Below is a small trained network, with its code and all its weights. Each question gives an input and a target symbol and asks what happens when units are switched off, that is, made to give their printed mean instead of their output.

import numpy as np


def w(rows, s, z=0):
    codes = np.array(rows[::2]) - 128.0
    scale = np.full(codes.shape[1], s)
    scale[-1] = z or s
    return codes * scale


def f(y):
    return y / 2 * (1 + np.tanh(0.7978845608 * (y + 0.044715 * y**3)))


def softmax(a):
    e = np.exp(a - a.max(-1, keepdims=True))
    return e / e.sum(-1, keepdims=True)


def log_softmax(a):
    a = a - a.max(-1, keepdims=True)
    return a - np.log(np.exp(a).sum(-1, keepdims=True))


def net(x, mask):
    ids = ['αβγδεθλξπτ'.index(c) for c in x.split()]
    T = len(ids)
    res = E[ids] + P[:T]
    r = res
    for j in range(2):
        rows = slice(4 * j, 4 * j + 4)
        q, k, v = (r @ M[0][rows].T for M in (Q, K, V))
        z = softmax(np.where(np.tri(T) > 0, q @ k.T / 4**0.5, -1e9)) @ v
        o = O[0][rows]
        res = res + np.where(mask[j], z, o[:, -1]) @ o[:, :-1]
    y = f(res @ A[0][:, :-1].T + A[0][:, -1])
    res = res + np.where(mask[2:10], y, B[0][:, -1]) @ B[0][:, :-1]
    return log_softmax(res[-1] @ U[:, :-1].T + U[:, -1])


Q, K, V, O, A, B = {}, {}, {}, {}, {}, {}
E = w([
[85,104,164,161,172,178,86,135,41],'α',
[134,219,53,129,76,141,232,114,131],'β',
[96,108,164,140,88,182,153,111,205],'γ',
[146,83,154,155,7,66,101,120,143],'δ',
[148,120,30,129,201,78,69,143,110],'ε',
[187,145,130,74,95,72,103,208,176],'θ',
[108,56,97,107,188,147,141,170,178],'λ',
[112,197,60,101,81,127,48,154,68],'ξ',
[103,170,132,125,152,125,200,79,237],'π',
[164,91,95,65,53,161,84,160,74],'τ',
],0.018)
P = w([
[254,104,178,217,221,100,233,243,159],'0',
[157,100,138,223,168,111,196,219,133],'1',
[111,111,128,188,136,112,177,201,125],'2',
[73,119,112,174,118,122,150,184,119],'3',
[57,115,97,152,95,127,133,160,125],'4',
[54,132,99,132,92,139,118,146,133],'5',
[43,135,90,118,79,145,107,128,140],'6',
[46,139,99,99,72,150,99,122,141],'7',
[53,140,101,88,76,157,93,104,147],'8',
[44,145,95,78,66,152,85,91,152],'9',
[57,139,107,68,62,149,81,82,157],'10',
[62,153,98,57,70,167,81,80,162],'11',
],0.0057)
Q[0] = w([
[120,117,187,82,90,82,159,137,174],'h1',
[143,116,149,119,55,164,139,156,97],'h1',
[125,102,41,114,132,122,93,231,135],'h1',
[56,80,191,105,119,202,131,172,136],'h1',
[101,114,76,85,253,149,142,123,118],'h2',
[101,164,164,242,117,118,173,47,159],'h2',
[231,174,141,110,196,15,105,124,155],'h2',
[191,165,101,143,123,118,100,103,25],'h2',
],0.0077)
K[0] = w([
[144,112,184,124,80,132,165,120,243],'h1',
[119,128,154,144,67,116,131,172,100],'h1',
[179,98,49,82,108,86,103,182,156],'h1',
[83,62,148,119,126,187,97,206,154],'h1',
[91,114,67,91,224,154,125,144,102],'h2',
[167,192,118,147,143,96,157,2,172],'h2',
[201,150,76,103,160,5,96,175,170],'h2',
[110,137,138,132,112,85,18,153,57],'h2',
],0.0082)
V[0] = w([
[146,179,1,105,114,78,153,108,155],'h1',
[148,158,121,138,110,159,212,149,105],'h1',
[89,123,136,139,100,165,218,136,208],'h1',
[166,72,107,103,89,130,134,184,127],'h1',
[117,71,121,160,107,102,97,172,133],'h2',
[168,142,120,104,187,54,84,142,114],'h2',
[146,135,153,151,142,82,116,71,151],'h2',
[113,131,144,123,127,148,180,50,95],'h2',
],0.008)
O[0] = w([
[116,190,173,127,210,73,109,105,74,132],'h1',
[142,203,100,111,107,192,63,115,194,151],'h1',
[138,126,44,136,88,74,28,119,111,254],'h1',
[166,96,27,178,196,117,180,73,137,193],'h1',
[86,114,61,93,104,104,60,89,95,160],'h2',
[45,135,168,42,77,96,134,138,155,32],'h2',
[77,128,156,158,112,114,142,167,144,90],'h2',
[195,167,110,255,166,106,176,146,158,98],'h2',
],0.0063,0.0067)
A[0] = w([
[183,108,125,163,207,65,77,183,94,112],'n1',
[188,220,78,91,101,66,186,127,187,128],'n2',
[82,28,88,87,100,168,107,85,116,182],'n3',
[184,97,109,156,116,75,51,143,2,131],'n4',
[78,126,144,165,102,127,223,72,200,170],'n5',
[160,151,121,166,140,184,64,77,117,125],'n6',
[151,61,140,229,234,165,196,118,158,254],'n7',
[148,127,113,200,78,191,113,95,190,219],'n8',
],0.0078,0.0018)
B[0] = w([
[99,84,170,195,154,62,254,183,158,137],'n1',
[114,46,82,105,101,166,184,111,76,180],'n2',
[121,177,166,134,204,168,64,66,169,239],'n3',
[190,76,116,136,185,78,160,175,31,174],'n4',
[155,126,103,68,182,77,102,198,56,165],'n5',
[159,108,211,106,110,151,139,123,132,176],'n6',
[166,176,68,177,80,107,108,252,70,193],'n7',
[194,200,197,74,154,113,140,118,76,255],'n8',
],0.0083,0.009)
U = w([
[97,64,195,168,118,189,140,164,95,102],'α',
[109,124,185,124,190,88,158,100,126,37],'β',
[167,189,181,121,122,153,99,124,168,73],'γ',
[184,87,75,125,149,86,141,217,77,161],'δ',
[126,118,109,163,105,152,183,78,123,73],'ε',
[89,179,104,110,134,135,64,97,101,254],'θ',
[101,122,76,181,153,150,97,118,196,121],'λ',
[151,65,150,193,87,67,112,73,130,79],'ξ',
[151,110,166,63,172,196,95,2,168,161],'π',
[107,74,127,75,61,120,105,153,158,107],'τ',
],0.0096,0.0052)

Each question gives the input, a string of symbols that net reads in full, and the target symbol t.
The units are the heads (4 rows each of Q, K, V and O) and the neurons (one row each of A and B). Each row of codes is followed by its name. A weight is (code - 128) times the scale printed after its matrix; where a second scale follows, it is the last column's (O, A, B and U).
mask holds one flag per unit, heads first, then neurons. A switched-off unit (its flag False) gives its mean, the last column of its rows in O or B, instead of its output. The means were averaged over made-up inputs and are rounded, as every weight is.
A unit's drop is (log p(t) with every unit on - log p(t) with that unit switched off) / (log p(t) with every unit on - log p(t) with every unit switched off).
The circuit of an input: a set's keep is (log p(t) with only the set's units on - log p(t) with every unit switched off) / (log p(t) with every unit on - log p(t) with every unit switched off). Starting from all 10 units, units are removed one at a time, each time the one whose removal leaves the highest keep (on an exact tie, the one counted first), for as long as the keep stays at least 0.8.
circuit, biggest first: the units of the circuit, biggest drop first
unit that matters most: the unit with the biggest drop
top k neurons: the k neurons with the biggest drops, biggest first
which heads matter: for each layer, one digit per head in row order, 1 if its drop is at least 0.15 and else 0, layers parted by /
drop when u is switched off: that unit's drop, to one decimal
input π λ θ γ θ γ π π, target δ: which heads matter -> 01
input δ λ β α τ λ π γ, target δ: top 3 neurons -> [n5 n7 n3]
input β δ λ, target λ: top 2 neurons -> [n8 n3]
input α λ β, target ε: top 3 neurons -> [n2 n7 n4]
input π θ γ λ γ γ ε λ γ, target γ: circuit, biggest first -> [h2 n8 n2]
input λ γ τ α γ δ λ θ γ λ π, target δ: top 3 neurons -> [n5 n3 n2]
input ε γ ξ λ γ, target γ: which heads matter -> 11
input λ λ λ δ δ β λ ξ λ γ λ, target π: top 2 neurons -> [n3 n7]
input τ γ β δ λ δ γ γ α τ, target π: unit that matters most -> n3
input γ λ λ γ τ θ θ β λ λ, target λ: top 2 neurons -> [n8 n6]
input θ α α, target α: top 2 neurons -> [n5 n8]
input τ γ γ θ γ τ π γ θ π θ, target τ: top 2 neurons -> [n8 n2]
input π θ θ γ γ γ γ λ τ λ γ ξ, target δ: top 3 neurons -> [n4 n3 n8]
input δ δ α β δ γ, target δ: top 3 neurons -> [n7 n5 n3]
input λ δ λ γ γ δ τ, target π: drop when h1 is switched off -> 0.3
input γ β β, target ε: drop when h2 is switched off -> 0.3
input λ γ ε τ β γ θ γ β α, target δ: drop when n5 is switched off -> -0.3
input γ γ γ γ θ, target τ: drop when h1 is switched off -> -0.1
